Below are the code and all the weights of a small trained network. Each question names an input and a target symbol and asks about switching units off, where a switched-off unit gives its printed mean instead of its output.

import numpy as np


def w(rows, s, z=0):
    codes = np.array(rows[::2]) - 128.0
    scale = np.full(codes.shape[1], s)
    scale[-1] = z or s
    return codes * scale


def norm(h):
    return h / np.sqrt((h * h).mean(-1, keepdims=True) + 1e-5)


def f(y):
    return np.maximum(y, 0)


def softmax(a):
    e = np.exp(a - a.max(-1, keepdims=True))
    return e / e.sum(-1, keepdims=True)


def log_softmax(a):
    a = a - a.max(-1, keepdims=True)
    return a - np.log(np.exp(a).sum(-1, keepdims=True))


def net(x, mask):
    ids = ['αγηλμπστψω'.index(c) for c in x.split()]
    T = len(ids)
    res = E[ids] + P[:T]
    r = norm(res)
    for j in range(3):
        rows = slice(3 * j, 3 * j + 3)
        q, k, v = (r @ M[0][rows].T for M in (Q, K, V))
        z = softmax(np.where(np.tri(T) > 0, q @ k.T / 3**0.5, -1e9)) @ v
        o = O[0][rows]
        res = res + np.where(mask[j], z, o[:, -1]) @ o[:, :-1]
    y = f(norm(res) @ A[0][:, :-1].T + A[0][:, -1])
    res = res + np.where(mask[3:11], y, B[0][:, -1]) @ B[0][:, :-1]
    return log_softmax(norm(res)[-1] @ U[:, :-1].T + U[:, -1])


Q, K, V, O, A, B = {}, {}, {}, {}, {}, {}
E = w([
[137,138,175],'α',
[96,122,109],'γ',
[97,237,92],'η',
[4,140,76],'λ',
[97,146,219],'μ',
[71,115,105],'π',
[143,123,165],'σ',
[125,138,196],'τ',
[43,166,118],'ψ',
[133,149,135],'ω',
],0.014)
P = w([
[205,150,82],'0',
[109,97,94],'1',
[208,192,227],'2',
[126,39,146],'3',
[95,139,171],'4',
[146,2,135],'5',
[83,162,167],'6',
],0.0084)
Q[0] = w([
[153,81,155],'H1',
[61,179,170],'H1',
[201,220,103],'H1',
[145,164,187],'H2',
[117,127,161],'H2',
[252,105,119],'H2',
[127,189,131],'H3',
[97,106,134],'H3',
[166,197,127],'H3',
],0.013)
K[0] = w([
[119,134,81],'H1',
[146,3,126],'H1',
[48,159,158],'H1',
[70,14,117],'H2',
[136,62,137],'H2',
[137,181,120],'H2',
[99,75,156],'H3',
[141,75,118],'H3',
[100,134,237],'H3',
],0.013)
V[0] = w([
[144,154,254],'H1',
[206,145,178],'H1',
[45,108,123],'H1',
[77,229,170],'H2',
[87,109,116],'H2',
[128,136,168],'H2',
[184,97,140],'H3',
[166,109,136],'H3',
[223,164,104],'H3',
],0.013)
O[0] = w([
[217,158,214,253],'H1',
[114,168,232,176],'H1',
[194,94,67,125],'H1',
[243,178,170,214],'H2',
[136,75,64,157],'H2',
[135,105,180,181],'H2',
[2,18,128,77],'H3',
[69,131,133,95],'H3',
[60,92,138,82],'H3',
],0.0082,0.0037)
A[0] = w([
[98,86,35,25],'N1',
[2,89,172,250],'N2',
[106,194,33,98],'N3',
[157,168,115,118],'N4',
[94,52,117,165],'N5',
[153,139,181,12],'N6',
[121,157,111,132],'N7',
[97,193,165,212],'N8',
],0.0098,0.0019)
B[0] = w([
[180,87,134,206],'N1',
[80,255,81,252],'N2',
[147,102,187,204],'N3',
[48,7,141,179],'N4',
[110,125,58,174],'N5',
[120,151,148,218],'N6',
[66,108,121,146],'N7',
[127,146,202,251],'N8',
],0.0058,0.0043)
U = w([
[173,126,185,156],'α',
[76,100,81,202],'γ',
[170,200,130,50],'η',
[210,130,122,195],'λ',
[224,160,134,105],'μ',
[158,103,82,157],'π',
[59,106,180,2],'σ',
[189,136,162,218],'τ',
[250,164,95,66],'ψ',
[127,155,147,104],'ω',
],0.012,0.0031)

Each question gives the input, a string of symbols that net reads in full, and the target symbol t.
The units are the heads (3 rows each of Q, K, V and O) and the neurons (one row each of A and B). Each row of codes is followed by its name. A weight is (code - 128) times the scale printed after its matrix; where a second scale follows, it is the last column's (O, A, B and U).
mask holds one flag per unit, heads first, then neurons. A switched-off unit (its flag False) gives its mean, the last column of its rows in O or B, instead of its output. The means were averaged over made-up inputs and are rounded, as every weight is.
A unit's drop is (log p(t) with every unit on - log p(t) with that unit switched off) / (log p(t) with every unit on - log p(t) with every unit switched off).
The circuit of an input: a set's keep is (log p(t) with only the set's units on - log p(t) with every unit switched off) / (log p(t) with every unit on - log p(t) with every unit switched off). Starting from all 11 units, units are removed one at a time, each time the one whose removal leaves the highest keep (on an exact tie, the one counted first), for as long as the keep stays at least 0.8.
units of the circuit, in order: the units of the circuit, biggest drop first
unit that matters most: the unit with the biggest drop
which heads matter: for each layer, one digit per head in row order, 1 if its drop is at least 0.15 and else 0, layers parted by /
drop when u is switched off: that unit's drop, to one decimal
input σ γ σ γ η, target γ: units of the circuit, in order	H1; H2
input λ μ τ η λ ψ λ, target ψ: which heads matter	101
input σ γ π, target γ: which heads matter	110
input σ π γ γ γ γ λ, target γ: which heads matter	100
input γ τ α γ, target γ: which heads matter	100
input τ γ ω, target γ: units of the circuit, in order	H3; H1
input ψ ψ ψ, target ψ: which heads matter	100
input μ γ τ, target γ: units of the circuit, in order	H2; H1; H3
input τ γ λ, target γ: which heads matter	110
input μ τ σ μ γ γ μ, target γ: which heads matter	110
input ω σ τ ω, target σ: which heads matter	001
input α π μ π τ γ η, target γ: unit that matters most	H2
input π μ τ α ψ γ α, target γ: units of the circuit, in order	H2; H1
input π π λ ψ η, target ψ: unit that matters most	H3
input γ α α τ γ σ, target γ: which heads matter	100
input α τ μ γ ω, target γ: which heads matter	010
input γ ψ ω ψ α ψ, target γ: which heads matter	100
input γ α λ π, target γ: which heads matter	000
input λ λ λ η η, target ψ: which heads matter	101
input σ γ τ, target γ: unit that matters most	H1
input ω τ ω λ γ τ, target σ: drop when H3 is switched off	0.5
input γ μ α α, target γ: drop when H1 is switched off	0.5
input λ τ λ λ, target ψ: drop when H3 is switched off	0.2
